Here is a tiny trained network, its code and every weight. The questions are about switching its units off for an input and a target symbol, where a switched-off unit gives its printed mean instead of its output.

import numpy as np


def w(rows, s, z=0):
    codes = np.array(rows[::2]) - 128.0
    scale = np.full(codes.shape[1], s)
    scale[-1] = z or s
    return codes * scale


def f(y):
    return y / 2 * (1 + np.tanh(0.7978845608 * (y + 0.044715 * y**3)))


def softmax(a):
    e = np.exp(a - a.max(-1, keepdims=True))
    return e / e.sum(-1, keepdims=True)


def log_softmax(a):
    a = a - a.max(-1, keepdims=True)
    return a - np.log(np.exp(a).sum(-1, keepdims=True))


def net(x, mask):
    ids = ['αβγδεζηθλμξπστφω'.index(c) for c in x.split()]
    T = len(ids)
    res = E[ids] + P[:T]
    r = res
    for j in range(3):
        rows = slice(4 * j, 4 * j + 4)
        q, k, v = (r @ M[0][rows].T for M in (Q, K, V))
        z = softmax(np.where(np.tri(T) > 0, q @ k.T / 4**0.5, -1e9)) @ v
        o = O[0][rows]
        res = res + np.where(mask[j], z, o[:, -1]) @ o[:, :-1]
    y = f(res @ A[0][:, :-1].T + A[0][:, -1])
    res = res + np.where(mask[3:11], y, B[0][:, -1]) @ B[0][:, :-1]
    return log_softmax(res[-1] @ U[:, :-1].T + U[:, -1])


Q, K, V, O, A, B = {}, {}, {}, {}, {}, {}
E = w([
[212,57,122],'α',
[244,86,92],'β',
[83,134,159],'γ',
[201,199,111],'δ',
[77,169,197],'ε',
[161,136,231],'ζ',
[203,252,138],'η',
[75,132,151],'θ',
[136,196,150],'λ',
[46,150,70],'μ',
[183,150,86],'ξ',
[113,108,161],'π',
[106,114,160],'σ',
[106,115,161],'τ',
[102,120,158],'φ',
[118,138,204],'ω',
],0.015)
P = w([
[178,3,138],'0',
[164,39,129],'1',
[165,60,127],'2',
[169,78,129],'3',
[164,95,135],'4',
[162,107,134],'5',
[164,117,142],'6',
[164,125,135],'7',
[169,133,144],'8',
[163,145,145],'9',
[164,152,144],'10',
[169,155,145],'11',
[168,166,148],'12',
[165,175,149],'13',
],0.0043)
Q[0] = w([
[144,77,77],'h0',
[163,207,173],'h0',
[122,199,95],'h0',
[189,115,97],'h0',
[225,153,118],'h1',
[144,78,88],'h1',
[114,66,159],'h1',
[120,52,164],'h1',
[169,132,197],'h2',
[70,86,139],'h2',
[167,247,252],'h2',
[131,63,202],'h2',
],0.016)
K[0] = w([
[105,148,164],'h0',
[165,147,80],'h0',
[99,134,71],'h0',
[133,178,146],'h0',
[175,152,127],'h1',
[141,107,90],'h1',
[126,79,139],'h1',
[131,70,140],'h1',
[140,86,75],'h2',
[78,123,146],'h2',
[128,148,3],'h2',
[107,55,107],'h2',
],0.024)
V[0] = w([
[145,93,112],'h0',
[105,86,23],'h0',
[103,158,113],'h0',
[108,149,121],'h0',
[57,178,2],'h1',
[32,141,158],'h1',
[143,97,229],'h1',
[93,135,116],'h1',
[129,162,218],'h2',
[141,160,91],'h2',
[128,124,116],'h2',
[121,103,121],'h2',
],0.0048)
O[0] = w([
[141,87,98,138],'h0',
[216,126,102,71],'h0',
[136,175,158,100],'h0',
[132,163,150,108],'h0',
[192,3,106,3],'h1',
[215,139,153,98],'h1',
[104,234,154,206],'h1',
[166,111,134,101],'h1',
[215,59,82,130],'h2',
[106,152,169,126],'h2',
[117,137,132,128],'h2',
[115,135,120,128],'h2',
],0.006,0.0035)
A[0] = w([
[15,75,176,106],'n0',
[173,118,169,253],'n1',
[225,198,38,126],'n2',
[68,128,252,177],'n3',
[18,97,48,22],'n4',
[99,242,141,92],'n5',
[137,151,120,154],'n6',
[226,7,237,105],'n7',
],0.014,0.0059)
B[0] = w([
[104,51,177,157],'n0',
[156,189,188,185],'n1',
[132,59,71,153],'n2',
[78,151,53,246],'n3',
[143,152,220,129],'n4',
[175,109,170,198],'n5',
[118,143,137,140],'n6',
[103,5,121,144],'n7',
],0.027,0.014)
U = w([
[21,101,106,171],'α',
[103,168,98,230],'β',
[134,193,117,144],'γ',
[189,225,144,135],'δ',
[95,59,199,82],'ε',
[175,142,81,138],'ζ',
[123,123,137,45],'η',
[131,126,136,69],'θ',
[113,70,87,31],'λ',
[126,125,135,46],'μ',
[137,121,140,146],'ξ',
[144,141,2,3],'π',
[183,136,165,114],'σ',
[128,126,137,55],'τ',
[135,120,145,113],'φ',
[124,124,254,158],'ω',
],0.011,0.0065)

Each question gives the input, a string of symbols that net reads in full, and the target symbol t.
The units are the heads (4 rows each of Q, K, V and O) and the neurons (one row each of A and B). Each row of codes is followed by its name. A weight is (code - 128) times the scale printed after its matrix; where a second scale follows, it is the last column's (O, A, B and U).
mask holds one flag per unit, heads first, then neurons. A switched-off unit (its flag False) gives its mean, the last column of its rows in O or B, instead of its output. The means were averaged over made-up inputs and are rounded, as every weight is.
A unit's drop is (log p(t) with every unit on - log p(t) with that unit switched off) / (log p(t) with every unit on - log p(t) with every unit switched off).
The circuit of an input: a set's keep is (log p(t) with only the set's units on - log p(t) with every unit switched off) / (log p(t) with every unit on - log p(t) with every unit switched off). Starting from all 11 units, units are removed one at a time, each time the one whose removal leaves the highest keep (on an exact tie, the one counted first), for as long as the keep stays at least 0.8.
units of the circuit, in order: the units of the circuit, biggest drop first
most important unit: the unit with the biggest drop
k most important neurons: the k neurons with the biggest drops, biggest first
heads that matter: for each layer, one digit per head in row order, 1 if its drop is at least 0.15 and else 0, layers parted by /
drop of u: that unit's drop, to one decimal
input ω ω π ζ ζ ζ ξ α ζ η, target σ: most important unit -> n3
input λ β ω ω ζ ω π ε ζ π μ μ δ, target ζ: heads that matter -> 010
input π ζ ζ μ τ β, target λ: 4 most important neurons -> (n3, n2, n7, n5)
input μ μ ω, target α: units of the circuit, in order -> (n7, n3)
input α λ θ ζ ε ζ, target β: units of the circuit, in order -> (n3, n1)
input λ ε ξ, target π: heads that matter -> 000
input μ λ ω, target α: 2 most important neurons -> (n3, n7)
input θ γ φ γ β ζ π γ ω λ λ, target δ: units of the circuit, in order -> (n0, n5)
input ζ ζ ω ε ε ζ λ ζ μ μ μ δ ζ, target δ: 4 most important neurons -> (n5, n1, n3, n2)
input θ ζ ζ μ ζ α, target ε: heads that matter -> 001
input ζ φ ζ λ ω ζ θ α ζ ζ, target δ: 2 most important neurons -> (n1, n5)
input ε σ β, target λ: 4 most important neurons -> (n3, n7, n2, n5)
input α α ζ, target α: 3 most important neurons -> (n3, n7, n0)
input ξ δ ζ α ω β ζ, target β: 4 most important neurons -> (n3, n1, n2, n0)
input ζ β λ, target δ: most important unit -> n0
input β ζ ω φ φ α, target ε: drop of n5 -> -0.1
input ξ ξ ε ζ δ, target ζ: drop of h1 -> 0.1
input π λ ε μ β τ σ ζ, target α: drop of n7 -> 1.8
